Below are the code and all the weights of a small trained network. Each question names an input and a class and asks about switching units off, where a switched-off unit gives its printed mean instead of its output.

import numpy as np


def w(rows, s, z=0):
    codes = np.array(rows[::2]) - 128.0
    scale = np.full(codes.shape[1], s)
    scale[-1] = z or s
    return codes * scale


def norm(h):
    return h / np.sqrt((h * h).mean(-1, keepdims=True) + 1e-5)


def f(y):
    return y / 2 * (1 + np.tanh(0.7978845608 * (y + 0.044715 * y**3)))


def log_softmax(a):
    a = a - a.max(-1, keepdims=True)
    return a - np.log(np.exp(a).sum(-1, keepdims=True))


def net(x, mask):
    res = np.array(x, float).reshape(1, 7) / 4 @ E
    u = 0
    for l in range(3):
        y = f(norm(res) @ A[l][:, :-1].T + A[l][:, -1])
        res = res + np.where(mask[u : u + 13], y, B[l][:, -1]) @ B[l][:, :-1]
        u += 13
    return log_softmax(norm(res)[-1] @ U[:, :-1].T + U[:, -1])


A, B = {}, {}
E = w([
[157,90,149,84,141,87,145,53,133,81,2,88],'x0',
[163,77,73,79,156,113,207,136,177,137,192,44],'x1',
[136,188,133,215,125,149,179,120,164,187,82,94],'x2',
[160,156,119,43,29,147,72,98,165,205,123,106],'x3',
[126,126,128,128,128,131,128,125,128,127,128,128],'x4',
[166,103,165,91,173,175,154,175,92,202,86,159],'x5',
[163,57,131,196,88,124,81,191,178,124,97,113],'x6',
],0.0091)
A[0] = w([
[124,94,200,147,237,142,137,69,163,56,72,110,41],'0.n0',
[123,179,91,207,107,144,209,107,179,172,82,130,40],'0.n1',
[86,38,129,34,131,115,58,157,85,72,163,154,1],'0.n2',
[152,92,134,118,150,131,129,48,128,105,41,96,17],'0.n3',
[81,204,89,83,184,121,164,77,69,129,148,121,38],'0.n4',
[131,19,86,195,106,131,75,157,176,127,101,134,56],'0.n5',
[158,96,86,82,205,160,162,176,107,192,85,149,105],'0.n6',
[177,169,109,82,41,137,96,104,168,184,97,120,83],'0.n7',
[165,191,155,148,142,143,84,139,113,121,78,192,74],'0.n8',
[104,146,136,189,142,178,104,175,115,144,255,139,31],'0.n9',
[141,117,129,219,210,119,184,166,90,60,134,155,28],'0.n10',
[110,176,96,157,111,68,88,109,162,80,162,106,94],'0.n11',
[99,135,111,169,93,53,133,96,175,64,176,93,59],'0.n12',
],0.0064,0.0056)
B[0] = w([
[107,159,68,100,113,95,95,168,146,192,151,150,211],'0.n0',
[199,107,154,145,166,106,66,78,73,123,191,119,205],'0.n1',
[210,119,137,162,163,104,84,62,87,127,176,121,207],'0.n2',
[135,171,55,135,90,51,145,197,104,158,162,186,188],'0.n3',
[179,169,146,115,98,190,119,189,145,49,104,116,207],'0.n4',
[166,254,162,49,139,186,156,164,105,49,141,117,201],'0.n5',
[131,94,120,169,55,164,150,67,160,105,142,170,243],'0.n6',
[56,108,85,103,217,150,64,135,163,125,112,128,237],'0.n7',
[98,88,121,126,75,130,154,123,93,129,158,70,198],'0.n8',
[154,156,49,115,104,23,153,161,123,164,98,162,250],'0.n9',
[63,119,98,37,170,173,20,102,198,180,94,103,252],'0.n10',
[142,82,147,138,111,186,169,97,147,151,95,218,189],'0.n11',
[157,81,114,146,95,192,155,92,141,129,108,190,210],'0.n12',
],0.01,0.0027)
A[1] = w([
[110,176,131,185,146,94,154,115,188,200,95,84,75],'1.n0',
[171,114,94,121,164,144,186,106,206,123,190,61,76],'1.n1',
[155,213,157,212,149,150,148,84,158,177,93,82,46],'1.n2',
[99,223,136,74,151,136,191,69,80,113,155,136,2],'1.n3',
[153,55,195,86,176,180,183,195,68,214,86,188,76],'1.n4',
[128,150,57,50,161,141,70,122,141,110,122,166,140],'1.n5',
[57,155,160,170,83,133,57,104,93,121,113,166,128],'1.n6',
[135,169,139,98,157,146,151,145,98,118,120,134,39],'1.n7',
[73,162,96,159,96,111,125,73,167,35,149,136,34],'1.n8',
[188,80,156,186,106,117,79,235,184,85,102,88,20],'1.n9',
[75,86,121,202,254,115,177,177,106,55,99,155,100],'1.n10',
[146,108,113,96,112,49,144,87,119,85,17,88,66],'1.n11',
[100,172,222,164,112,104,111,150,110,108,101,158,3],'1.n12',
],0.0078,0.0051)
B[1] = w([
[156,104,160,146,199,143,59,98,98,98,188,144,165],'1.n0',
[63,63,159,127,89,132,151,158,23,120,68,90,211],'1.n1',
[224,86,143,124,168,99,25,125,62,67,205,140,172],'1.n2',
[191,189,197,111,136,201,128,226,191,53,107,87,158],'1.n3',
[148,146,72,210,15,120,180,2,205,59,151,158,181],'1.n4',
[120,105,143,231,214,194,97,169,153,161,78,134,255],'1.n5',
[96,40,83,94,134,132,241,144,77,128,138,25,208],'1.n6',
[128,129,124,115,97,129,88,139,170,76,118,137,120],'1.n7',
[186,119,193,156,77,167,189,58,197,159,148,164,149],'1.n8',
[151,245,144,39,157,209,177,125,136,35,164,128,153],'1.n9',
[46,207,125,21,110,108,37,37,207,194,155,49,170],'1.n10',
[116,224,55,170,152,58,190,204,120,196,228,206,183],'1.n11',
[87,122,107,110,90,119,145,147,88,99,96,62,139],'1.n12',
],0.0076,0.0063)
A[2] = w([
[178,83,168,84,166,84,76,110,80,88,182,169,2],'2.n0',
[77,187,171,178,76,121,65,104,43,121,56,165,62],'2.n1',
[193,143,167,150,125,115,152,121,133,193,96,70,40],'2.n2',
[188,79,167,158,161,100,103,123,69,131,157,131,103],'2.n3',
[168,204,208,63,145,163,165,164,132,75,117,140,40],'2.n4',
[163,149,144,115,98,163,141,198,153,70,112,126,40],'2.n5',
[137,141,155,55,57,113,43,117,154,206,96,113,30],'2.n6',
[161,130,88,134,125,119,149,199,133,210,146,164,82],'2.n7',
[172,138,146,97,154,41,150,84,154,104,1,124,91],'2.n8',
[73,68,161,99,75,80,187,176,58,122,117,61,71],'2.n9',
[100,191,113,134,111,51,136,218,137,169,192,184,7],'2.n10',
[156,95,134,161,79,123,163,69,168,101,133,185,54],'2.n11',
[154,81,145,61,134,69,101,119,126,81,117,163,67],'2.n12',
],0.0093,0.0044)
B[2] = w([
[167,144,138,199,163,164,87,119,88,126,132,81,203],'2.n0',
[146,62,137,84,138,118,171,166,131,73,202,96,169],'2.n1',
[102,118,106,150,152,138,111,133,126,55,192,128,118],'2.n2',
[137,144,138,158,148,100,93,127,75,130,89,120,232],'2.n3',
[157,150,128,116,86,119,93,192,156,93,71,118,255],'2.n4',
[143,150,142,112,135,132,127,143,116,114,72,122,206],'2.n5',
[79,152,126,120,194,127,148,97,187,110,186,91,136],'2.n6',
[112,145,142,135,139,47,128,111,113,78,88,144,255],'2.n7',
[108,160,84,155,108,92,152,171,146,115,248,167,153],'2.n8',
[110,109,173,124,134,153,165,143,67,175,91,104,246],'2.n9',
[176,157,94,133,127,70,164,140,102,155,96,153,248],'2.n10',
[130,139,134,160,97,188,132,105,105,166,103,161,252],'2.n11',
[142,171,122,183,142,113,123,134,108,137,162,112,133],'2.n12',
],0.012,0.0034)
U = w([
[120,210,56,144,119,17,173,211,107,171,188,230,118],'0',
[16,146,118,60,198,140,45,65,233,167,136,89,117],'1',
[185,226,170,60,102,202,136,202,157,33,102,122,121],'2',
[211,97,157,196,172,127,46,70,37,102,211,122,110],'3',
[145,72,134,173,19,176,208,5,180,121,125,224,112],'4',
[72,3,144,76,107,104,235,167,42,130,120,43,110],'5',
[130,129,115,138,131,145,114,120,86,166,16,156,254],'6',
[132,30,251,149,136,88,87,170,163,146,22,216,52],'7',
],0.011,0.014)

Each question gives the input, the list of numbers given to net, and the class t.
The units are the neurons (one row each of A and B). Each row of codes is followed by its name. A weight is (code - 128) times the scale printed after its matrix; where a second scale follows, it is the last column's (A, B and U).
mask holds one flag per neuron, layer by layer. A switched-off neuron (its flag False) gives its mean, the last column of its row in B, instead of its output. The means were averaged over made-up inputs and are rounded, as every weight is.
A unit's drop is (log p(t) with every unit on - log p(t) with that unit switched off) / (log p(t) with every unit on - log p(t) with every unit switched off).
The circuit of an input: a set's keep is (log p(t) with only the set's units on - log p(t) with every unit switched off) / (log p(t) with every unit on - log p(t) with every unit switched off). Starting from the 12 units with the biggest drops (on a tie, the unit counted first), units are removed one at a time, each time the one whose removal leaves the highest keep (on an exact tie, the one counted first), for as long as the keep stays at least 0.8.
circuit, biggest first: the units of the circuit, biggest drop first
most important unit: the unit with the biggest drop
k most important neurons: the k neurons with the biggest drops, biggest first
k most important neurons of layer l: the k neurons of layer l with the biggest drops, biggest first
input [-4,-6,7,8,-4,-1,8], class 1: most important unit => 0.n7
input [6,-2,5,4,-2,-6,4], class 0: 3 most important neurons of layer 0 => [0.n6, 0.n3, 0.n10]
input [3,-1,-5,-7,4,8,8], class 2: 3 most important neurons => [0.n5, 1.n9, 0.n7]
input [6,-6,7,-2,-1,-5,-6], class 3: circuit, biggest first => [1.n2, 0.n1]
input [5,-3,4,0,2,-1,-7], class 2: 2 most important neurons of layer 0 => [0.n4, 0.n9]
input [3,-5,-1,-4,-3,7,-7], class 2: 3 most important neurons => [1.n3, 0.n4, 0.n11]
input [-7,-8,5,-2,5,-1,7], class 5: 2 most important neurons => [1.n6, 1.n12]
input [3,0,-1,7,-1,6,-1], class 1: 2 most important neurons => [0.n7, 2.n6]
input [2,1,-3,4,1,2,-5], class 2: 2 most important neurons of layer 0 => [0.n10, 0.n4]
input [8,0,7,0,1,6,8], class 0: 3 most important neurons of layer 0 => [0.n3, 0.n4, 0.n0]
input [-3,-6,-3,8,-6,2,-8], class 1: 2 most important neurons => [0.n7, 0.n5]
input [7,7,-5,5,-5,1,-2], class 0: circuit, biggest first => [1.n11, 2.n8]
input [3,-6,-8,6,-1,-6,-6], class 3: 2 most important neurons => [0.n2, 0.n10]
input [3,-2,-4,8,0,8,5], class 1: circuit, biggest first => [2.n6]
input [5,-8,-4,-6,6,-5,-2], class 5: 2 most important neurons => [1.n6, 0.n7]
input [-3,5,-2,-2,-4,1,5], class 2: 2 most important neurons => [1.n9, 0.n5]
input [-4,1,8,-7,0,0,-3], class 3: 2 most important neurons of layer 1 => [1.n2, 1.n0]
input [6,-8,1,2,-4,6,-7], class 5: 4 most important neurons => [0.n8, 1.n6, 0.n5, 2.n1]
input [-5,6,-7,6,2,-8,-7], class 4: circuit, biggest first => [0.n11, 0.n12, 1.n8]
input [0,5,2,4,6,5,-6], class 2: circuit, biggest first => [1.n3]
input [5,2,-6,-5,-5,6,0], class 3: 2 most important neurons of layer 1 => [1.n8, 1.n6]
input [8,-4,-5,-8,4,-2,-5], class 0: 2 most important neurons of layer 0 => [0.n3, 0.n7]
input [4,1,-2,7,0,8,-5], class 4: 2 most important neurons of layer 1 => [1.n4, 1.n10]
input [-5,-3,8,6,-8,-2,-7], class 3: 3 most important neurons => [1.n2, 0.n1, 0.n5]
input [-6,-1,5,7,-7,2,-6], class 1: 2 most important neurons => [0.n7, 1.n11]
input [8,1,4,-8,5,6,-2], class 0: 3 most important neurons of layer 0 => [0.n3, 0.n7, 0.n0]
input [-7,8,4,-6,-2,-1,-7], class 5: circuit, biggest first => [1.n1]
